Each row is followed by its class.
[ -24  -19  -16    9  -30   63  -41    8  -60  -18   58    3  -19  -37
   11    4  -38    4   12  -34 -105   -9   30  -21   47    0  -24  -53
   11    8   13   32   34   14    0   33   15   29  -20  -20    5  -19
  -19   96   -3  -40    9  -16  -24    5    1  -59  -12  -45  -20   -9
  -49  -35  -25   15   20  -36   28   23  -15   78  -10   30   -4   51
   28   -1  -64    6  -47   16   13  -67   26  -20  -61   -6  -25  -14
  -36  -38   60   66] -> Q876
[  9  21  -8  29 -27  16 -36  25 -22 -24  13  15  36  25  53 -24  16   3
 -17  31 -11  -9 -24 -39 -24   7   6 -27  21 -20  20  13  10  -5   6 -32
  25  41   3  25  25   6  -1  50 -47 -28 -13  -1  -2 -11  10  -9  25 -32
 -13 -47 -24 -10 -17   8  -2  10  22 -26 -29  44  -3  -6  55  45  14  -1
   6  -5 -13  14  33  -1 -68  13 -24   6 -46 -20   5 -21  63  67] -> Q876
[  50   -3   14   42  -31   30  -19   29  -11  -10   -3   -9   30   27
    3  -83    7   -6   21    5  -26    0  -19  -27  -26   33   32    4
    6  -21   -6   31   23   -9    1   63   42  -11  -20   43   13   13
   22   35 -100   -1   -7   12   23   31    6   14   83  -20  -25  -38
  -41   14  -34   56   36  -15   14  -54   14   12   17   17    4   31
   -6  -15  -27   15  -30   25   35  -22   58  -39  -75    8  -45  -17
  -46    9   32   42] -> Q876
[-14 -36  11 -22   4  34  16  19 -30  -8  61 -41  16 -59  36 -32 -34  -2
 -17 -23 -31 -31 -19  -3  35  -5  -9  17  11   4  -4  26  37  15  11  24
   2  17  13   9   7   1 -18  -9 -29   0   2 -15  13   8   8  31 -17 -12
  -6  24 -60 -36  20 -30  -2  31 -38  -4  15  40 -23 -31  -6  21  19  17
 -23  17  -6  12  15 -23  33 -29 -38  10 -16  71 -18  46   8 -15] -> Q900
[ 27 -45  58  -3  12  53  40  49  -8  10  53  -5  14 -60  42 -60 -30  15
 -38 -61 -69 -19 -76   5  58 -17   7  24   1 -19 -62  27  48  -2   9  51
  -8   8  40 -36  32  17 -42  55 -35  -7   5 -23  39   5  19   2 109 -27
 -49  21 -60 -29  17 -16 -12  -2 -18   8 -14  57  -8 -35  -8  24  39  30
 -20  57 -31  60  11 -22  75 -26 -68  14 -53  50 -43  26  46  25] -> Q900
[ 35 -30  16  26   5  59  52  45   3  32 -18  15  59 -62  13 -87 -41  20
 -20 -59 -30 -32 -59  17  10 -28  24  57  -2  13 -42  17  13  18  13 102
   6 -13  19  23  23  22 -33  27 -35  -6  -3  15  30  27 -10  53  17 -35
 -13 -23 -44   0 -33  23 -35 -17 -30 -18  -5  30   1 -14  11  34  37  24
 -29  38 -23  41  29 -33  67 -52  33  12 -31  13 -49  11  23 -37] -> Q900
[ 73 -24  16  16   4  79  50  64  40 -13  12   0  54 -47  40 -85 -45 -10
 -54 -42 -42 -32 -90 -47  21  -2   4  31   7   3 -41  -9  28 -16  22  70
  -4  11  25  40   7   7 -12  54 -77 -28 -33  13  30   7  15  18  34 -40
 -51  -2 -55   2 -18   5  -9  -9  -9 -28 -20  44 -29 -58   7  31  28   8
 -29  39 -33  58  35 -66  67 -30 -65  15 -67  42 -55  -5  24   9] -> Q900
[ 24  15   4   2   7  40 -20  26  -9 -18  31  31  16 -22   7 -64 -23  11
 -35 -29 -29 -12 -26 -23  22  62  47  -3  13  34 -20  22  48 -11   7  49
   4  10  15 -19 -10  -3 -19  59 -43   8   8  -4  32 -20  36  -8   6 -21
 -43 -20 -54 -20 -10  13  -5  -3   3  -6 -10  49  -7 -13   3  58  42 -10
 -22   1 -33  39  16 -31  19  -1 -47  20  25  24 -29 -17  52  71] -> Q900
[ 88 -12   8  14 -15  70  53  18 -10  14  47  -5   5 -82  29 -60 -68   2
 -47 -49 -29 -21 -73  -8  39 -12  -2   3   2 -19   5 -24  24 -12  19  49
  -2  -6  29  21   6   6   8  20 -17   0 -15  11  -5  24 -20  21 -29 -37
 -23   6 -68 -28  -1 -26   1 -43 -15  19 -24  72 -21   2 -17  21  30  22
 -52  19   0 -61 -16 -39  45 -32 -69  22 -30  21 -41 -27  41  10] -> Q900
[-24  -1  -3  30  24  -2  37  32 -18 -31  24 -12  55  40  -6  43  35   6
  16 -23 -50  11 -19  52  -4  -4 -23  14 -10 -14   2  13 -42  -7  -4  28
  16  32 -29  -5  24  -3 -24  13 -12  12   3  11   8  -2 -25  31 -13  -1
  -7  -9  17 -14  24  45 -55  16  -4 -20  45 -29  40   8   8  19 -14  -2
  32  12  -8  25  68  25  -1 -83  39 -38  10   0  -5  28   0 -42] -> Q876
[ -22  -56   24  -11   10   46  -29  -50   14    2   59   14  -20  -91
   47  -84  -23   26   11  -72 -112   -6   -5    7  116  -48   -3  -44
   11    9  -31   41   51  -23    7   56   19    6    4  -14   -3    6
  -56  109   16  -66   19  -10   14    3   13  -39  -12  -39  -35   27
  -81  -44   21   -4   -2   -8    2   21  -31   84   -9   10  -23   48
   38   -5  -57   24  -66   41  -34  -74   77  -23  -37   26  -63   14
  -37  -26   86   30] -> Q900
[ 34 -33   6   4  11  52  88  22 -36 -14  52  -6  10 -60  31 -40 -26  20
 -35 -52 -40 -31 -95  -1  43  11   8  44 -15   3 -17  30   8   1  -1  31
   5  29  36   4  13  15 -30  27 -94  23 -34 -14  11  93   5  36   4 -23
 -25   9 -44 -23   8 -24  11   0 -18 -10   0  44 -19 -60  -5  47  17  -7
 -18  28  -9  63  19   2  25 -25 -44   5 -65  49 -44   4  17  18] -> Q900
[ 25 -37  10  20 -10  41  40  29  -7   3   1  14  31 -68   4 -47 -10  -5
 -44 -30 -20 -25 -25  14  15 -29  20  66  -7  -7   1  34  48 -30   0  96
  -5   1 -11  -6  22  -3 -14  24 -30   1  18  13  36  10 -15  25  13 -48
   2 -30 -38 -40 -17  46 -47 -33 -32  -9 -53  24  13  21  12  25  33   6
 -24  55 -27   8   3 -23  79 -42 -22   5   4  27 -38  -8  26 -23] -> Q876
[ 33 -25  14  43 -17  61  38  26 -11 -27  32  10  27   4  -3 -48   6  16
   4 -43 -54 -13 -51 -12 -17 -10  27   6  -6  -4 -11  45  16 -27  -8  78
  27  -3 -23   6  -7  -1  -9  38 -94 -11  -3   3  20   6 -35  29  44 -33
 -19 -25 -56 -19 -37  69 -12 -38   4 -16  16  13  15  21   9  56  22  25
 -19  17 -23  17  38 -15  46 -58 -46 -11 -42  10 -75 -16  28   9] -> Q876
